B =
[[114 116 122 118  99 141 119 113 131 143]
 [119 122 110 124 104 126 139 111 117 122]
 [132 115 134 128 139 130 120 117 114 120]]
B[-3, 0] = 114
B[:, -2] = [131, 117, 114]
B[-1, 7] = 117
B[0, 2] = 122
B[2, 6] = 120
B[-1, 0] = 132
B[2] = [132, 115, 134, 128, 139, 130, 120, 117, 114, 120]
B[-3, 9] = 143
B[-2] = [119, 122, 110, 124, 104, 126, 139, 111, 117, 122]
B[:, 0] = [114, 119, 132]
B[-1, -9] = 115

grid = [136, 129, 137, 126, 130, 124, 132, 102]
grid[0]	136
grid[1]	129
grid[4]	130
grid[7]	102

a = ((145, 138, 110, 109, 140, 115, 137, 144, 117, 141, 121, 123, 123), (121, 142, 125, 120, 117, 142, 131, 138, 127, 117, 121, 137, 121), (134, 114, 130, 134, 139, 116, 127, 118, 128, 136, 132, 121, 135), (117, 114, 130, 121, 139, 135, 141, 120, 131, 110, 114, 141, 136), (118, 116, 132, 123, 139, 135, 140, 121, 133, 112, 117, 141, 137), (121, 142, 125, 120, 116, 142, 131, 138, 127, 116, 121, 138, 121), (133, 144, 129, 140, 106, 125, 108, 134, 126, 143, 145, 113, 116), (119, 112, 131, 121, 144, 133, 143, 119, 132, 111, 114, 141, 139), (134, 115, 129, 133, 139, 116, 127, 119, 128, 136, 131, 121, 134), (127, 127, 126, 126, 127, 126, 127, 127, 126, 127, 126, 126, 126), (105, 116, 151, 151, 111, 145, 116, 108, 142, 111, 137, 133, 134), (134, 115, 129, 134, 140, 116, 127, 118, 128, 137, 132, 121, 135))
Indices start at 0.
(0, 0): 145
(8, 7): 119
(2, 1): 114
(3, 11): 141
(5, 10): 121
(1, 4): 117
(6, 11): 113
(7, 4): 144
(1, 3): 120
(3, 5): 135
(2, 4): 139
(5, 4): 116
(7, 3): 121
(5, 1): 142
(9, 12): 126
(0, 6): 137
(4, 11): 141
(1, 2): 125
(11, 0): 134
(6, 6): 108
(6, 3): 140
(4, 1): 116
(8, 12): 134
(2, 0): 134
(9, 5): 126
(11, 3): 134
(7, 1): 112
(5, 6): 131
(0, 10): 121
(0, 8): 117
(6, 5): 125
(2, 3): 134
(2, 10): 132
(7, 12): 139

M =
111	124	150	138	148	104	113
151	147	140	152	115	118	105
110	115	131	148	143	137	143
111	104	116	132	120	115	123
153	109	118	139	139	134	127
103	107	140	125	136	118	137
143	128	123	107	104	146	141
128	109	106	120	104	155	105
M[0][0]: 111
M[6][4]: 104
M[:, 3]: [138, 152, 148, 132, 139, 125, 107, 120]
M[0][1]: 124
M[:, 1]: [124, 147, 115, 104, 109, 107, 128, 109]
M[7][2]: 106
M[:, 4]: [148, 115, 143, 120, 139, 136, 104, 104]
M[2][3]: 148
M[3][1]: 104
M[2][5]: 137
M[1]: [151, 147, 140, 152, 115, 118, 105]
M[5][3]: 125
M[5][4]: 136
M[6][0]: 143
M[6][2]: 123
M[1][0]: 151
M[4][2]: 118
M[4][6]: 127
M[2][1]: 115

X = [137 120 101 136 152 157 110 139 156 120 121 116]
X[0] -> 137
X[5] -> 157
X[2] -> 101
X[9] -> 120

A = [143 133 113 149 117 124 130 139 127 125 118]
A[0] -> 143
A[-4] -> 139
A[4] -> 117

arr =
127  131  130  129  119  119  125  131  114  140  130  134  120  121  126
126  122  130  126  114  128  135  128  125  134  137  134  116  128  125
130  137  124  132  136  132  115  124  138  129  137  136  133  145  126
126  142  122  133  133  127  106  133  137  138  126  140  118  140  115
125  121  129  125  118  123  135  131  121  130  121  126  116  116  125
arr[-5][-15] => 127
arr[-2][-14] => 142
arr[:, 6] => [125, 135, 115, 106, 135]
arr[-1] => [125, 121, 129, 125, 118, 123, 135, 131, 121, 130, 121, 126, 116, 116, 125]
arr[1][10] => 137
arr[0][11] => 134
arr[2][-7] => 138
arr[1][-7] => 125
arr[-5][-10] => 119
arr[-4][3] => 126
arr[:, -1] => [126, 125, 126, 115, 125]
arr[-1][-2] => 116
arr[:, 0] => [127, 126, 130, 126, 125]
arr[-5] => [127, 131, 130, 129, 119, 119, 125, 131, 114, 140, 130, 134, 120, 121, 126]
arr[-3][-9] => 115
arr[-3][-8] => 124
arr[1][12] => 116
arr[2][4] => 136
arr[-2] => [126, 142, 122, 133, 133, 127, 106, 133, 137, 138, 126, 140, 118, 140, 115]
arr[-4][13] => 128
arr[-4][6] => 135
arr[:, 3] => [129, 126, 132, 133, 125]
arr[2][11] => 136

m = [[136, 113, 127, 127, 126, 118, 148], [137, 124, 128, 125, 127, 118, 147], [139, 131, 149, 129, 120, 127, 130], [110, 131, 157, 132, 128, 119, 121], [141, 131, 107, 133, 127, 139, 140], [133, 119, 137, 125, 119, 130, 127], [135, 136, 123, 121, 128, 130, 127], [126, 130, 151, 134, 127, 106, 137], [127, 130, 147, 114, 124, 125, 129]]
Rows and columns are counted from 0.
(0, 0) => 136
(6, 6) => 127
(7, 4) => 127
(3, 1) => 131
(0, 6) => 148
(5, 1) => 119
(5, 4) => 119
(6, 3) => 121
(6, 5) => 130
(7, 2) => 151
(5, 3) => 125
(3, 6) => 121
(4, 6) => 140
(7, 6) => 137
(1, 2) => 128
(1, 6) => 147
(7, 0) => 126
(4, 5) => 139
(4, 0) => 141
(1, 1) => 124
(7, 5) => 106
(8, 4) => 124
(8, 1) => 130
(7, 3) => 134
(2, 0) => 139
(4, 3) => 133
(1, 3) => 125
(6, 2) => 123
(3, 5) => 119

x =
[[128 125 134 127 133 139 130 118 133 138 143 126]
 [131 137 126 125 126 125 126 128 106 121 123 125]
 [127 121 136 129 123 134 126 113 123 130 142 121]
 [119 120 121 127 129 118 125 134 130 144 120 127]
 [128 137 134 136 120 129 128 119 113 123 131 137]]
x[0, 0] -> 128
x[:, 11] -> [126, 125, 121, 127, 137]
x[0] -> [128, 125, 134, 127, 133, 139, 130, 118, 133, 138, 143, 126]
x[3, 3] -> 127
x[1, 2] -> 126
x[0, 9] -> 138
x[0, 10] -> 143
x[1, 0] -> 131
x[2, 3] -> 129
x[3] -> [119, 120, 121, 127, 129, 118, 125, 134, 130, 144, 120, 127]
x[4, 11] -> 137
x[4, 0] -> 128
x[4] -> [128, 137, 134, 136, 120, 129, 128, 119, 113, 123, 131, 137]
x[4, 4] -> 120
x[3, 5] -> 118
x[2] -> [127, 121, 136, 129, 123, 134, 126, 113, 123, 130, 142, 121]
x[2, 6] -> 126
x[4, 3] -> 136
x[:, 1] -> [125, 137, 121, 120, 137]
x[:, 9] -> [138, 121, 130, 144, 123]
